Below are the code and all the weights of a small trained network. Each question names an input and a class and asks about switching units off, where a switched-off unit gives its printed mean instead of its output.

import numpy as np


def w(rows, s, z=0):
    codes = np.array(rows[::2]) - 128.0
    scale = np.full(codes.shape[1], s)
    scale[-1] = z or s
    return codes * scale


def f(y):
    return np.maximum(y, 0)


def log_softmax(a):
    a = a - a.max(-1, keepdims=True)
    return a - np.log(np.exp(a).sum(-1, keepdims=True))


def net(x, mask):
    res = np.array(x, float).reshape(1, 5) / 4 @ E
    y = f(res @ A[0][:, :-1].T + A[0][:, -1])
    res = res + np.where(mask, y, B[0][:, -1]) @ B[0][:, :-1]
    return log_softmax(res[-1] @ U[:, :-1].T + U[:, -1])


A, B = {}, {}
E = w([
[91,69,213,77,49],'x0',
[105,93,127,99,188],'x1',
[254,210,170,56,193],'x2',
[137,121,131,142,134],'x3',
[167,141,147,179,93],'x4',
],0.0078)
A[0] = w([
[202,116,38,119,172,194],'n0',
[157,97,221,153,57,239],'n1',
[173,167,91,122,160,150],'n2',
[104,112,73,70,200,143],'n3',
[14,65,127,198,80,41],'n4',
[124,226,13,165,173,141],'n5',
[110,59,134,64,208,140],'n6',
[37,89,254,44,110,195],'n7',
[152,141,77,146,4,252],'n8',
[112,186,80,140,175,123],'n9',
[33,74,114,250,101,97],'n10',
[127,207,78,170,192,77],'n11',
],0.0094,0.0037)
B[0] = w([
[59,135,97,113,139,212],'n0',
[41,165,31,166,244,220],'n1',
[86,103,135,85,149,194],'n2',
[108,151,66,141,88,186],'n3',
[144,143,193,60,160,244],'n4',
[42,118,160,151,203,222],'n5',
[110,249,63,108,143,189],'n6',
[3,81,79,133,172,255],'n7',
[120,134,92,91,235,212],'n8',
[95,100,122,126,205,180],'n9',
[146,200,123,61,149,245],'n10',
[75,139,152,110,181,193],'n11',
],0.0074,0.0084)
U = w([
[101,162,85,110,171,254],'0',
[64,177,99,141,146,246],'1',
[39,95,127,198,184,71],'2',
[128,92,93,100,205,254],'3',
[147,179,182,3,171,145],'4',
[171,92,154,121,141,7],'5',
[227,63,123,112,78,2],'6',
[132,108,164,181,84,2],'7',
],0.011,0.0038)

Each question gives the input, the list of numbers given to net, and the class t.
The units are the neurons (one row each of A and B). Each row of codes is followed by its name. A weight is (code - 128) times the scale printed after its matrix; where a second scale follows, it is the last column's (A, B and U).
mask holds one flag per neuron, in row order. A switched-off neuron (its flag False) gives its mean, the last column of its row in B, instead of its output. The means were averaged over made-up inputs and are rounded, as every weight is.
A unit's drop is (log p(t) with every unit on - log p(t) with that unit switched off) / (log p(t) with every unit on - log p(t) with every unit switched off).
The circuit of an input: a set's keep is (log p(t) with only the set's units on - log p(t) with every unit switched off) / (log p(t) with every unit on - log p(t) with every unit switched off). Starting from all 12 units, units are removed one at a time, each time the one whose removal leaves the highest keep (on an exact tie, the one counted first), for as long as the keep stays at least 0.8.
circuit, biggest first: the units of the circuit, biggest drop first
most important unit: the unit with the biggest drop
top k neurons: the k neurons with the biggest drops, biggest first
drop of u: that unit's drop, to one decimal
input [6,-5,-8,-1,0], class 4: circuit, biggest first	[n4]
input [1,-1,-7,6,5], class 4: circuit, biggest first	[n4; n10]
input [-8,-6,7,6,5], class 2: top 2 neurons	[n5; n10]
input [3,-1,-5,8,7], class 3: circuit, biggest first	[n8; n4]
input [7,-1,1,-2,5], class 2: circuit, biggest first	[n7; n10]
input [-1,4,-8,6,-3], class 4: circuit, biggest first	[n4; n10]
input [5,-7,7,-5,-7], class 0: circuit, biggest first	[n4; n7]
input [-8,-3,0,2,1], class 2: circuit, biggest first	[n5; n10]
input [6,-5,-8,8,7], class 3: top 3 neurons	[n1; n8; n4]
input [-1,7,3,2,-8], class 1: circuit, biggest first	[n6; n3; n4]
input [3,8,-6,-4,3], class 0: top 2 neurons	[n10; n7]
input [-8,5,3,5,-7], class 2: top 3 neurons	[n5; n10; n9]
input [8,3,6,8,-5], class 2: top 2 neurons	[n7; n10]
input [5,5,7,6,-8], class 1: most important unit	n7
input [-7,6,3,5,2], class 2: top 2 neurons	[n5; n10]
input [8,-1,6,5,-7], class 2: top 2 neurons	[n7; n10]
input [7,1,7,-6,3], class 2: drop of n10	0.2
input [1,4,5,-1,-8], class 1: drop of n5	-0.1
input [-8,-1,-2,6,0], class 2: drop of n7	-0.1
input [5,5,7,-6,-7], class 1: top neuron	[n7]
